Here is a tiny trained network, its code and every weight. The questions are about switching its units off for an input and a class, where a switched-off unit gives its printed mean instead of its output.

import numpy as np


def w(rows, s, z=0):
    codes = np.array(rows[::2]) - 128.0
    scale = np.full(codes.shape[1], s)
    scale[-1] = z or s
    return codes * scale


def norm(h):
    return h / np.sqrt((h * h).mean(-1, keepdims=True) + 1e-5)


def f(y):
    return y / 2 * (1 + np.tanh(0.7978845608 * (y + 0.044715 * y**3)))


def log_softmax(a):
    a = a - a.max(-1, keepdims=True)
    return a - np.log(np.exp(a).sum(-1, keepdims=True))


def net(x, mask):
    res = np.array(x, float).reshape(1, 3) / 4 @ E
    u = 0
    for l in range(2):
        y = f(norm(res) @ A[l][:, :-1].T + A[l][:, -1])
        res = res + np.where(mask[u : u + 6], y, B[l][:, -1]) @ B[l][:, :-1]
        u += 6
    return log_softmax(norm(res)[-1] @ U[:, :-1].T + U[:, -1])


A, B = {}, {}
E = w([
[133,128,15,213,139,98,156,230,137,128,213],'x0',
[147,71,97,160,15,34,253,13,86,186,126],'x1',
[196,116,70,37,171,100,174,99,172,173,143],'x2',
],0.007)
A[0] = w([
[135,120,140,128,94,51,79,37,123,99,75,154],'0.n0',
[152,132,184,78,133,151,121,56,66,75,64,33],'0.n1',
[88,123,205,191,55,147,142,154,89,129,94,3],'0.n2',
[127,244,125,120,122,151,101,145,189,143,107,119],'0.n3',
[131,100,117,135,93,140,208,81,119,140,52,91],'0.n4',
[135,147,83,1,173,57,188,75,99,136,165,50],'0.n5',
],0.0089,0.0034)
B[0] = w([
[129,147,167,145,103,102,116,110,154,170,129,244],'0.n0',
[158,67,103,160,138,190,107,188,167,185,155,251],'0.n1',
[162,132,85,67,142,135,81,221,47,9,94,208],'0.n2',
[157,146,86,119,116,119,171,2,94,105,103,204],'0.n3',
[117,200,153,133,152,111,190,62,119,115,119,247],'0.n4',
[140,87,118,139,183,153,104,177,94,50,91,254],'0.n5',
],0.011,0.0059)
A[1] = w([
[179,74,131,48,156,67,162,141,154,154,104,15],'1.n0',
[117,194,198,153,130,29,194,152,146,145,166,45],'1.n1',
[118,98,89,186,139,38,118,164,152,118,220,44],'1.n2',
[156,110,123,174,75,149,125,184,182,254,162,223],'1.n3',
[60,204,152,66,195,198,42,128,152,163,142,80],'1.n4',
[107,136,118,69,181,85,115,137,218,113,107,3],'1.n5',
],0.0095,0.0036)
B[1] = w([
[33,144,183,54,19,105,77,169,54,95,121,167],'1.n0',
[108,178,97,107,135,158,131,59,106,106,201,188],'1.n1',
[136,117,226,129,129,150,101,104,168,180,78,215],'1.n2',
[221,95,152,172,182,157,133,125,188,162,123,205],'1.n3',
[98,140,167,140,109,33,207,90,104,166,134,253],'1.n4',
[87,145,192,111,51,9,109,153,115,102,95,143],'1.n5',
],0.014,0.0051)
U = w([
[93,173,140,191,109,25,236,61,97,161,138,149],'0',
[102,93,154,86,146,107,83,245,76,36,43,163],'1',
[168,58,252,186,111,143,129,148,176,237,74,133],'2',
[206,111,52,177,212,227,158,124,134,67,114,184],'3',
[12,32,58,34,35,208,51,154,165,240,233,2],'4',
[37,56,36,52,42,181,40,135,217,195,195,2],'5',
[16,33,57,54,29,183,67,148,237,171,230,2],'6',
[17,35,68,88,34,158,64,134,251,148,200,2],'7',
],0.011,0.0081)

Each question gives the input, the list of numbers given to net, and the class t.
The units are the neurons (one row each of A and B). Each row of codes is followed by its name. A weight is (code - 128) times the scale printed after its matrix; where a second scale follows, it is the last column's (A, B and U).
mask holds one flag per neuron, layer by layer. A switched-off neuron (its flag False) gives its mean, the last column of its row in B, instead of its output. The means were averaged over made-up inputs and are rounded, as every weight is.
A unit's drop is (log p(t) with every unit on - log p(t) with that unit switched off) / (log p(t) with every unit on - log p(t) with every unit switched off).
The circuit of an input: a set's keep is (log p(t) with only the set's units on - log p(t) with every unit switched off) / (log p(t) with every unit on - log p(t) with every unit switched off). Starting from all 12 units, units are removed one at a time, each time the one whose removal leaves the highest keep (on an exact tie, the one counted first), for as long as the keep stays at least 0.8.
units of the circuit, in order: the units of the circuit, biggest drop first
most important unit: the unit with the biggest drop
k most important neurons: the k neurons with the biggest drops, biggest first
k most important neurons of layer l: the k neurons of layer l with the biggest drops, biggest first
drop of u: that unit's drop, to one decimal
input [-8,6,2], class 2: most important neuron => 0.n1
input [2,1,3], class 3: 4 most important neurons of layer 1 => 1.n4, 1.n5, 1.n0, 1.n2
input [1,-3,-1], class 3: 3 most important neurons => 0.n3, 1.n4, 0.n0
input [-4,-3,5], class 1: 2 most important neurons of layer 1 => 1.n0, 1.n3
input [-8,-8,2], class 0: 2 most important neurons => 1.n4, 0.n3
input [-7,-8,-7], class 0: 2 most important neurons => 1.n4, 0.n5
input [7,-6,-2], class 2: 4 most important neurons => 0.n2, 0.n4, 1.n2, 0.n5
input [-8,-8,4], class 0: 2 most important neurons => 1.n4, 0.n3
input [-3,-7,-6], class 0: 2 most important neurons => 1.n4, 0.n5
input [-1,2,2], class 3: 2 most important neurons of layer 0 => 0.n5, 0.n4
input [7,-3,8], class 1: 3 most important neurons of layer 0 => 0.n1, 0.n5, 0.n0
input [-3,-5,5], class 0: 2 most important neurons => 1.n4, 0.n2
input [7,5,-8], class 1: 2 most important neurons of layer 0 => 0.n2, 0.n1
input [-2,-4,-4], class 0: units of the circuit, in order => 1.n4
input [7,3,6], class 2: 4 most important neurons => 1.n2, 0.n2, 0.n3, 0.n4
input [-7,-5,-3], class 2: 3 most important neurons => 0.n1, 0.n4, 1.n4
input [1,-4,-2], class 0: 2 most important neurons => 0.n5, 0.n2
input [1,3,3], class 3: 2 most important neurons of layer 1 => 1.n4, 1.n5
input [6,0,-3], class 2: drop of 1.n2 => 0.3
input [7,-1,4], class 2: drop of 1.n2 => 0.4
input [-3,-2,7], class 1: drop of 1.n0 => 0.1
input [-5,-3,7], class 1: most important unit => 0.n5
